Below are the code and all the weights of a small trained network. Each question names an input and a class and asks about switching units off, where a switched-off unit gives its printed mean instead of its output.

import numpy as np


def w(rows, s, z=0):
    codes = np.array(rows[::2]) - 128.0
    scale = np.full(codes.shape[1], s)
    scale[-1] = z or s
    return codes * scale


def f(y):
    return np.maximum(y, 0)


def log_softmax(a):
    a = a - a.max(-1, keepdims=True)
    return a - np.log(np.exp(a).sum(-1, keepdims=True))


def net(x, mask):
    res = np.array(x, float).reshape(1, 5) / 4 @ E
    y = f(res @ A[0][:, :-1].T + A[0][:, -1])
    res = res + np.where(mask, y, B[0][:, -1]) @ B[0][:, :-1]
    return log_softmax(res[-1] @ U[:, :-1].T + U[:, -1])


A, B = {}, {}
E = w([
[166,214,151,211,150,23,120,120],'x0',
[186,187,55,172,144,204,212,105],'x1',
[98,218,144,69,94,122,180,211],'x2',
[245,113,211,100,55,129,152,108],'x3',
[138,199,189,119,210,198,56,115],'x4',
],0.012)
A[0] = w([
[143,143,185,135,175,182,91,128,18],'neuron 1',
[122,133,101,172,35,53,165,114,55],'neuron 2',
[61,193,85,97,137,119,140,201,130],'neuron 3',
[101,90,154,144,112,111,70,128,106],'neuron 4',
[172,55,68,190,155,144,70,55,118],'neuron 5',
[249,91,238,103,83,139,148,117,4],'neuron 6',
[142,165,76,142,179,174,213,123,99],'neuron 7',
[130,123,163,144,171,175,71,56,104],'neuron 8',
[198,145,83,158,125,177,172,129,11],'neuron 9',
[141,95,122,126,95,100,142,147,45],'neuron 10',
[143,171,140,103,98,144,153,192,51],'neuron 11',
[103,107,184,62,125,66,64,178,46],'neuron 12',
[124,149,68,136,176,146,166,117,73],'neuron 13',
[144,82,79,151,50,98,144,150,79],'neuron 14',
[151,186,200,97,39,153,166,182,99],'neuron 15',
[179,162,114,191,171,67,113,124,90],'neuron 16',
[38,146,70,183,179,155,75,156,5],'neuron 17',
[88,99,83,149,128,96,156,159,92],'neuron 18',
[138,177,132,56,164,126,120,134,99],'neuron 19',
[56,91,158,136,172,90,102,187,136],'neuron 20',
[61,184,103,119,106,132,126,153,127],'neuron 21',
[160,151,169,96,97,155,93,94,33],'neuron 22',
[107,124,120,114,93,166,120,91,46],'neuron 23',
[129,161,161,154,114,36,83,116,45],'neuron 24',
[99,83,145,88,103,158,93,154,66],'neuron 25',
[115,85,102,99,156,192,150,152,86],'neuron 26',
[120,195,131,180,165,38,139,147,119],'neuron 27',
[129,191,200,118,203,193,83,164,67],'neuron 28',
[108,68,133,81,117,193,116,186,65],'neuron 29',
[163,177,65,156,125,212,176,111,77],'neuron 30',
[98,99,88,109,50,135,150,102,63],'neuron 31',
[118,113,83,50,140,169,115,106,50],'neuron 32',
],0.014,0.0044)
B[0] = w([
[75,137,100,173,104,116,130,155,184],'neuron 1',
[88,153,104,168,115,148,122,157,204],'neuron 2',
[150,44,104,114,107,91,94,115,209],'neuron 3',
[117,142,160,94,114,69,158,120,184],'neuron 4',
[159,10,129,114,72,73,79,126,232],'neuron 5',
[135,143,80,97,211,140,128,62,251],'neuron 6',
[109,160,180,91,118,91,165,110,206],'neuron 7',
[90,104,111,160,86,124,98,139,205],'neuron 8',
[125,175,166,123,116,103,173,113,189],'neuron 9',
[107,167,108,173,101,134,149,108,165],'neuron 10',
[134,58,137,143,98,109,111,118,175],'neuron 11',
[96,157,185,117,107,75,210,105,221],'neuron 12',
[138,168,147,121,136,87,180,95,178],'neuron 13',
[68,170,95,166,109,124,107,156,197],'neuron 14',
[150,30,107,112,138,109,86,95,216],'neuron 15',
[167,103,147,125,144,191,112,165,204],'neuron 16',
[149,134,75,132,200,143,164,64,213],'neuron 17',
[96,167,84,153,128,132,110,131,175],'neuron 18',
[103,102,93,170,76,113,107,140,165],'neuron 19',
[130,187,155,101,143,100,140,69,202],'neuron 20',
[153,34,116,109,142,105,100,104,182],'neuron 21',
[94,153,101,137,160,125,152,131,172],'neuron 22',
[140,100,154,127,154,146,120,168,151],'neuron 23',
[164,137,162,120,136,184,142,159,199],'neuron 24',
[152,134,174,111,139,171,155,149,189],'neuron 25',
[167,136,151,118,154,201,104,159,184],'neuron 26',
[189,133,142,112,149,182,133,192,220],'neuron 27',
[54,166,86,169,75,139,128,167,217],'neuron 28',
[171,162,155,133,135,186,126,171,203],'neuron 29',
[116,167,182,120,104,104,144,118,212],'neuron 30',
[103,159,117,161,125,145,111,155,183],'neuron 31',
[179,127,121,116,131,162,129,164,178],'neuron 32',
],0.012,0.02)
U = w([
[109,198,248,94,118,93,186,68,111],'0',
[193,153,166,106,162,232,139,209,103],'1',
[39,181,30,156,85,148,121,157,108],'2',
[136,144,44,97,226,143,144,12,143],'3',
[150,43,118,108,87,91,101,96,101],'4',
[144,136,124,81,110,111,95,110,250],'5',
],0.012,0.014)

Each question gives the input, the list of numbers given to net, and the class t.
The units are the neurons (one row each of A and B). Each row of codes is followed by its name. A weight is (code - 128) times the scale printed after its matrix; where a second scale follows, it is the last column's (A, B and U).
mask holds one flag per neuron, in row order. A switched-off neuron (its flag False) gives its mean, the last column of its row in B, instead of its output. The means were averaged over made-up inputs and are rounded, as every weight is.
A unit's drop is (log p(t) with every unit on - log p(t) with that unit switched off) / (log p(t) with every unit on - log p(t) with every unit switched off).
The circuit of an input: a set's keep is (log p(t) with only the set's units on - log p(t) with every unit switched off) / (log p(t) with every unit on - log p(t) with every unit switched off). Starting from the 12 units with the biggest drops (on a tie, the unit counted first), units are removed one at a time, each time the one whose removal leaves the highest keep (on an exact tie, the one counted first), for as long as the keep stays at least 0.8.
circuit, biggest first: the units of the circuit, biggest drop first
most important unit: the unit with the biggest drop
k most important neurons: the k neurons with the biggest drops, biggest first
drop when u is switched off: that unit's drop, to one decimal
input [-3,-3,5,-8,7], class 3: 3 most important neurons => neuron 17; neuron 21; neuron 20
input [5,-5,-6,-6,-7], class 2: most important unit => neuron 2
input [-4,2,-6,0,6], class 2: 3 most important neurons => neuron 28; neuron 1; neuron 15
input [6,1,8,7,4], class 4: 2 most important neurons => neuron 15; neuron 11
input [1,2,0,6,-5], class 3: 2 most important neurons => neuron 6; neuron 28
input [-6,-5,-1,7,-4], class 3: 2 most important neurons => neuron 6; neuron 27
input [8,-7,-1,-6,-8], class 1: 4 most important neurons => neuron 27; neuron 24; neuron 16; neuron 28
input [8,7,-1,-1,6], class 1: 4 most important neurons => neuron 16; neuron 27; neuron 12; neuron 20
input [7,3,1,8,-2], class 3: 3 most important neurons => neuron 6; neuron 15; neuron 29
input [-7,-5,5,7,-7], class 1: 2 most important neurons => neuron 29; neuron 25
input [3,3,-7,0,-7], class 2: 3 most important neurons => neuron 14; neuron 2; neuron 15
input [8,6,-7,-8,-3], class 1: 2 most important neurons => neuron 27; neuron 16
input [-3,0,5,7,-5], class 3: 2 most important neurons => neuron 6; neuron 15
input [-1,5,-6,-3,0], class 4: circuit, biggest first => neuron 5
input [8,3,1,8,5], class 1: 3 most important neurons => neuron 16; neuron 27; neuron 24
input [0,-8,-7,-6,-8], class 0: 3 most important neurons => neuron 20; neuron 4; neuron 12
input [3,0,-3,3,4], class 2: drop when neuron 1 is switched off => 0.1
input [-3,3,0,-5,6], class 2: drop when neuron 6 is switched off => 0.5
input [-4,4,-2,7,-3], class 3: drop when neuron 6 is switched off => 1.1
input [-3,-4,3,7,-2], class 3: most important unit => neuron 6
input [-4,4,-7,1,-2], class 4: drop when neuron 5 is switched off => 4.1
